Below is a small trained network, with its code and all its weights. Each question gives an input and a target symbol and asks what happens when units are switched off, that is, made to give their printed mean instead of their output.

import numpy as np


def w(rows, s, z=0):
    codes = np.array(rows[::2]) - 128.0
    scale = np.full(codes.shape[1], s)
    scale[-1] = z or s
    return codes * scale


def f(y):
    return np.maximum(y, 0)


def softmax(a):
    e = np.exp(a - a.max(-1, keepdims=True))
    return e / e.sum(-1, keepdims=True)


def log_softmax(a):
    a = a - a.max(-1, keepdims=True)
    return a - np.log(np.exp(a).sum(-1, keepdims=True))


def net(x, mask):
    ids = ['αβγδεηθλμξπστφψω'.index(c) for c in x.split()]
    T = len(ids)
    res = E[ids] + P[:T]
    u = 0
    for l in range(2):
        r = res
        for j in range(2):
            rows = slice(2 * j, 2 * j + 2)
            q, k, v = (r @ M[l][rows].T for M in (Q, K, V))
            z = softmax(np.where(np.tri(T) > 0, q @ k.T / 2**0.5, -1e9)) @ v
            o = O[l][rows]
            res = res + np.where(mask[u + j], z, o[:, -1]) @ o[:, :-1]
        u += 2
        y = f(res @ A[l][:, :-1].T + A[l][:, -1])
        res = res + np.where(mask[u : u + 8], y, B[l][:, -1]) @ B[l][:, :-1]
        u += 8
    return log_softmax(res[-1] @ U[:, :-1].T + U[:, -1])


Q, K, V, O, A, B = {}, {}, {}, {}, {}, {}
E = w([
[166,150,128],'α',
[74,48,126],'β',
[100,61,107],'γ',
[141,142,169],'δ',
[129,133,132],'ε',
[67,35,107],'η',
[195,203,83],'θ',
[143,130,149],'λ',
[172,96,128],'μ',
[102,112,150],'ξ',
[62,131,170],'π',
[78,162,136],'σ',
[248,60,125],'τ',
[146,123,79],'φ',
[219,107,78],'ψ',
[159,86,224],'ω',
],0.017)
P = w([
[170,141,253],'0',
[161,147,172],'1',
[189,194,173],'2',
[205,227,158],'3',
[135,153,126],'4',
[140,140,122],'5',
[120,124,87],'6',
[138,141,111],'7',
[133,133,105],'8',
[166,141,107],'9',
[158,123,89],'10',
[113,97,77],'11',
[131,136,108],'12',
],0.0042)
Q[0] = w([
[163,209,137],'L0H1',
[159,95,212],'L0H1',
[162,98,126],'L0H2',
[154,2,96],'L0H2',
],0.0095)
K[0] = w([
[250,199,79],'L0H1',
[188,83,163],'L0H1',
[131,126,198],'L0H2',
[167,193,83],'L0H2',
],0.012)
V[0] = w([
[24,78,163],'L0H1',
[145,102,170],'L0H1',
[188,43,187],'L0H2',
[201,180,3],'L0H2',
],0.0062)
O[0] = w([
[212,197,215,165],'L0H1',
[117,103,79,193],'L0H1',
[24,99,144,254],'L0H2',
[170,136,3,58],'L0H2',
],0.0049,0.00085)
A[0] = w([
[103,214,136,202],'L0N1',
[172,109,147,96],'L0N2',
[73,146,190,223],'L0N3',
[236,111,128,147],'L0N4',
[148,22,118,199],'L0N5',
[149,190,132,253],'L0N6',
[86,71,125,32],'L0N7',
[177,254,215,251],'L0N8',
],0.0097,0.0027)
B[0] = w([
[134,1,23,207],'L0N1',
[162,135,146,152],'L0N2',
[121,74,95,249],'L0N3',
[208,70,95,212],'L0N4',
[147,139,99,252],'L0N5',
[114,69,72,201],'L0N6',
[129,102,196,157],'L0N7',
[117,110,115,248],'L0N8',
],0.0084,0.0045)
Q[1] = w([
[73,2,139],'L1H1',
[122,65,131],'L1H1',
[171,100,129],'L1H2',
[111,237,146],'L1H2',
],0.0087)
K[1] = w([
[150,131,131],'L1H1',
[178,83,141],'L1H1',
[175,250,253],'L1H2',
[46,89,115],'L1H2',
],0.0068)
V[1] = w([
[220,138,189],'L1H1',
[34,153,2],'L1H1',
[192,130,75],'L1H2',
[53,131,143],'L1H2',
],0.0079)
O[1] = w([
[246,195,136,103],'L1H1',
[83,97,91,144],'L1H1',
[106,153,108,254],'L1H2',
[124,68,121,21],'L1H2',
],0.013,0.0049)
A[1] = w([
[139,197,249,221],'L1N1',
[245,81,252,87],'L1N2',
[66,62,221,85],'L1N3',
[53,141,216,248],'L1N4',
[206,11,1,201],'L1N5',
[174,72,71,105],'L1N6',
[203,104,126,104],'L1N7',
[174,105,240,25],'L1N8',
],0.0069,0.0012)
B[1] = w([
[113,98,59,136],'L1N1',
[148,102,126,155],'L1N2',
[102,142,195,164],'L1N3',
[131,254,139,143],'L1N4',
[56,154,151,249],'L1N5',
[62,155,185,177],'L1N6',
[118,131,73,153],'L1N7',
[151,102,126,141],'L1N8',
],0.0082,0.012)
U = w([
[141,122,162,12],'α',
[203,51,162,35],'β',
[157,110,102,221],'γ',
[138,121,209,15],'δ',
[145,57,120,1],'ε',
[123,95,192,72],'η',
[55,189,189,160],'θ',
[117,170,223,78],'λ',
[224,175,57,181],'μ',
[113,139,231,159],'ξ',
[99,80,124,190],'π',
[40,45,97,114],'σ',
[204,254,96,115],'τ',
[78,107,26,134],'φ',
[151,170,7,175],'ψ',
[198,29,92,254],'ω',
],0.0082,0.0067)

Each question gives the input, a string of symbols that net reads in full, and the target symbol t.
The units are the heads (2 rows each of Q, K, V and O) and the neurons (one row each of A and B). Each row of codes is followed by its name. A weight is (code - 128) times the scale printed after its matrix; where a second scale follows, it is the last column's (O, A, B and U).
mask holds one flag per unit, layer by layer, with each layer's heads first. A switched-off unit (its flag False) gives its mean, the last column of its rows in O or B, instead of its output. The means were averaged over made-up inputs and are rounded, as every weight is.
A unit's drop is (log p(t) with every unit on - log p(t) with that unit switched off) / (log p(t) with every unit on - log p(t) with every unit switched off).
The circuit of an input: a set's keep is (log p(t) with only the set's units on - log p(t) with every unit switched off) / (log p(t) with every unit on - log p(t) with every unit switched off). Starting from the 12 units with the biggest drops (on a tie, the unit counted first), units are removed one at a time, each time the one whose removal leaves the highest keep (on an exact tie, the one counted first), for as long as the keep stays at least 0.8.
units of the circuit, in order: the units of the circuit, biggest drop first
top k neurons: the k neurons with the biggest drops, biggest first
top k neurons in layer l: the k neurons of layer l with the biggest drops, biggest first
which heads matter: for each layer, one digit per head in row order, 1 if its drop is at least 0.15 and else 0, layers parted by /
drop when u is switched off: that unit's drop, to one decimal
input π σ ε, target σ: which heads matter -> 00 / 11
input θ φ σ α, target φ: units of the circuit, in order -> [L1H1, L0H1, L0H2]
input μ ξ σ ψ τ, target μ: units of the circuit, in order -> [L1H1, L0N4]
input θ α η σ, target φ: top 2 neurons -> [L0N4, L0N1]
input δ θ ε α ψ π θ ε γ σ σ ψ τ, target ψ: top neuron -> [L1N7]
input ε ξ θ, target φ: which heads matter -> 00 / 00
input β φ θ θ η α ψ θ σ ψ, target φ: units of the circuit, in order -> [L0H1, L1N5, L1H1]
input η σ π, target σ: top 4 neurons in layer 0 -> [L0N1, L0N3, L0N8, L0N6]
input ξ ξ σ ω, target ω: which heads matter -> 00 / 10
input σ σ σ σ σ, target σ: which heads matter -> 00 / 10
input φ σ ε τ φ σ τ, target μ: top 2 neurons in layer 0 -> [L0N4, L0N2]
input σ ε σ η η θ, target φ: which heads matter -> 00 / 00
input σ θ π, target σ: which heads matter -> 10 / 10
input μ ξ σ, target σ: top neuron -> [L0N1]
input ψ σ λ γ θ σ β τ, target τ: top 2 neurons in layer 0 -> [L0N4, L0N2]
input π ξ η σ σ σ σ θ τ ω, target μ: drop when L0N4 is switched off -> 0.4
input σ ξ α ε τ, target τ: drop when L1H1 is switched off -> 0.3
input ψ θ ψ σ τ, target ψ: drop when L1H2 is switched off -> 0.2
input η σ σ θ, target σ: drop when L1N1 is switched off -> 0.0
